Look-ups in named tables: a row name and a column name give one cell, copied from the table.

kelanin
columns: lov, ruz, nam, bot, diri, nik, rutabu, zin, zem, sageve
bug: [3553, 4839, 4671, 4612, 5468, 5812, 4340, 5238, 5264, 4219]
nudasa: [1244, 3541, 5366, 1540, 6513, 5812, 3603, 2429, 4932, 4047]
nos: [1636, 4757, 6391, 4328, 5468, 5812, 4340, 5060, 5264, 4047]
linikes: [-1702, 5229, 5308, 4811, 4509, 5812, 4340, 5238, 5264, 3389]
sufa: [2736, 4839, 4811, 4499, 5468, 5812, 4370, 5288, 5264, 4047]
kuril: [-5750, 3869, 4825, 4309, 5468, 5812, 2210, 2237, 5906, 1954]

ruz of sufa: 4839
nam of bug: 4671
zin of linikes: 5238
zem of sufa: 5264
sageve of kuril: 1954
rutabu of kuril: 2210
diri of kuril: 5468

Table mek
|  | pud | bos |
|---|---|---|
| dobo | 249 | 244 |
| pasisi | 138 | 58 |
| ruk | 72 | 12 |

dobo, bos: 244
pasisi, bos: 58
pasisi, pud: 138
ruk, bos: 12
ruk, pud: 72
dobo, pud: 249

dag =
,fese,suf,fegav,bodugo,tunoma,lir,viguva,dolebef,bivug,raz
tomup,0.46,0.27,0.46,-0.52,0.00,0.43,0.31,-0.14,0.14,0.05
vil,-0.10,-0.33,0.14,0.24,0.08,-0.15,-0.62,-0.12,0.05,-0.49
diz,-0.50,-0.38,-0.52,0.49,0.20,0.08,0.11,-0.63,-0.37,0.00
kime,0.35,0.05,0.32,-0.27,0.23,0.49,0.19,-0.39,0.11,-0.03
vififis,-0.24,-0.52,-0.25,0.44,0.44,0.30,-0.16,-0.59,-0.18,-0.37
sof,-0.22,-0.14,-0.25,0.25,0.13,-0.34,-0.17,0.31,0.06,-0.05
lafu,-0.19,-0.07,-0.22,0.10,0.06,0.17,-0.03,-0.41,-0.20,-0.14
bamadad,-0.59,-0.35,-0.60,0.60,0.02,0.13,0.01,-0.53,-0.37,0.20
suz,-0.47,0.16,-0.60,0.21,-0.38,-0.27,0.27,0.36,-0.32,0.63
kir,-0.64,-0.29,-0.51,0.53,-0.14,-0.01,0.12,-0.47,-0.43,0.25
divufa,0.36,0.34,0.40,-0.54,-0.35,0.08,0.08,0.13,0.08,-0.10
rogonu,-0.53,-0.17,-0.51,0.38,-0.06,-0.02,0.28,-0.47,-0.38,0.27
dofazu,0.46,0.30,0.60,-0.68,-0.44,-0.27,-0.31,-0.02,0.23,-0.52
rubokim,-0.04,-0.36,0.10,0.18,0.11,-0.20,-0.68,-0.15,0.04,-0.64

kime, viguva => 0.19
dofazu, dolebef => -0.02
sof, bodugo => 0.25
rubokim, tunoma => 0.11
vififis, dolebef => -0.59
dofazu, lir => -0.27

panov:
	kuf	sim
fanevug	86.8	26.0
nal	81.5	22.0
midomid	95.8	37.1
vimo	90.0	28.2
danake	79.1	18.3
zutu	93.1	31.6
zal	80.0	20.0

sim of zal is 20.0
kuf of fanevug is 86.8
sim of fanevug is 26.0
kuf of danake is 79.1
sim of zutu is 31.6
kuf of vimo is 90.0
kuf of midomid is 95.8
sim of danake is 18.3
sim of vimo is 28.2
kuf of nal is 81.5
kuf of zal is 80.0
kuf of zutu is 93.1

Table voto
	rezon	gub	runudit	liluper	ligifan	sulugu	mepak	div	febam
tup	0.02	-0.03	0.58	0.77	-0.10	-0.13	0.83	0.39	0.84
deg	-0.45	-0.78	-0.20	0.20	-0.77	0.00	0.53	-0.16	0.69
sur	0.88	0.45	0.42	0.01	0.60	0.81	0.29	-0.55	0.09

sur, rezon => 0.88
deg, div => -0.16
tup, div => 0.39
tup, runudit => 0.58
sur, ligifan => 0.60
sur, sulugu => 0.81
deg, sulugu => 0.00
tup, gub => -0.03
sur, liluper => 0.01
tup, rezon => 0.02
deg, mepak => 0.53
deg, liluper => 0.20
tup, sulugu => -0.13
deg, runudit => -0.20
tup, liluper => 0.77
tup, febam => 0.84
deg, rezon => -0.45
Which row has the largest rezon? sur

Table rud
,sofipet,tomakav,lim,disati,pefu,nepa
nor,0.7,0.7,0.4,0.8,0.2,0.7
kiletek,0.3,0.7,0.4,0.5,0.7,0.9
dirir,0.9,0.6,0.4,1.0,0.1,0.6
luveta,0.9,0.7,0.4,0.9,0.1,0.6
zez,0.5,0.5,0.6,0.8,0.8,0.9
nus,0.4,0.8,0.5,0.7,0.7,0.9

dirir, lim: 0.4
luveta, lim: 0.4
zez, pefu: 0.8
zez, nepa: 0.9
zez, sofipet: 0.5
nus, lim: 0.5
nor, sofipet: 0.7
dirir, nepa: 0.6
luveta, sofipet: 0.9
nor, pefu: 0.2
dirir, tomakav: 0.6
nus, pefu: 0.7
zez, lim: 0.6
nor, disati: 0.8
luveta, nepa: 0.6
luveta, pefu: 0.1
kiletek, lim: 0.4
kiletek, pefu: 0.7
Which row has the largest tomakav? nus

nug:
	pesubuz	boka	luv
baguk	203	202	180
zafizon	24	47	130
dulo	71	105	85
govoles	191	229	154

What is the luv of zafizon in nug? 130
What is the boka of baguk in nug? 202
What is the boka of dulo in nug? 105
What is the luv of dulo in nug? 85
What is the luv of baguk in nug? 180
What is the boka of govoles in nug? 229
Row with the largest luv: baguk

Table dube
          vaso  vogef
vozaf    56191  68826
netok    27768  29289
fer      68663  86182
sivaset  51198  23855
dod       6485  30701
fupi     18762  38615

vogef of vozaf: 68826
vaso of fer: 68663
vogef of dod: 30701
vaso of netok: 27768
vogef of fer: 86182
vogef of netok: 29289
vogef of sivaset: 23855
vogef of fupi: 38615
vaso of dod: 6485
vaso of sivaset: 51198
Row with the largest vogef: fer

fosev:
fields: sab, komero
fedidu: [403, 926]
bam: [267, 318]
tefori: [210, 808]
foris: [696, 649]
fut: [514, 73]
sovodo: [436, 848]
kuno: [860, 91]
tefisud: [283, 278]
gem: [81, 866]
kunas: [114, 643]
nop: [87, 357]

What is the sab of bam in fosev?
267
What is the komero of kunas in fosev?
643
What is the komero of fedidu in fosev?
926
What is the sab of foris in fosev?
696
What is the sab of tefisud in fosev?
283
What is the sab of kunas in fosev?
114
What is the komero of bam in fosev?
318
What is the sab of sovodo in fosev?
436
What is the komero of gem in fosev?
866
What is the sab of fut in fosev?
514
What is the sab of gem in fosev?
81
What is the komero of tefori in fosev?
808
What is the sab of kuno in fosev?
860
What is the sab of tefori in fosev?
210
What is the komero of foris in fosev?
649

Table sugat
,kunelez,bekog
gep,68.117,77.884
far,60.722,68.777
rolim,66.686,50.531
zoz,77.759,82.851
zule,61.663,64.160
fonebu,56.234,59.309
kep,29.593,72.738
firi,74.462,50.267
baf,59.812,22.422
pidu,67.007,61.090
salobi,76.043,62.882
pof,60.928,64.871

firi, kunelez: 74.462
zoz, kunelez: 77.759
salobi, bekog: 62.882
pof, kunelez: 60.928
rolim, bekog: 50.531
pidu, bekog: 61.090
gep, bekog: 77.884
kep, kunelez: 29.593
far, bekog: 68.777
rolim, kunelez: 66.686
pidu, kunelez: 67.007
salobi, kunelez: 76.043
far, kunelez: 60.722
zule, kunelez: 61.663
gep, kunelez: 68.117

gab
         dekepid  kesubov  tul
basagog       36       92  194
dated         45      113   72
rure          13      122    8
der            7      113   55
guz          163      126   43
kop           49      117   52
dof           47      117   53
zafesug      193      106  170
nedaf        168      132   12
zufun         23      118   33
lod          175      124   59

What is the kesubov of zufun in gab? 118
What is the dekepid of rure in gab? 13
What is the tul of lod in gab? 59
What is the tul of dof in gab? 53
What is the tul of kop in gab? 52
What is the dekepid of der in gab? 7
What is the tul of dated in gab? 72
What is the kesubov of dated in gab? 113
What is the kesubov of nedaf in gab? 132
What is the kesubov of guz in gab? 126
What is the dekepid of nedaf in gab? 168
What is the dekepid of dof in gab? 47
What is the tul of der in gab? 55
What is the tul of rure in gab? 8
Which row has the largest kesubov? nedaf

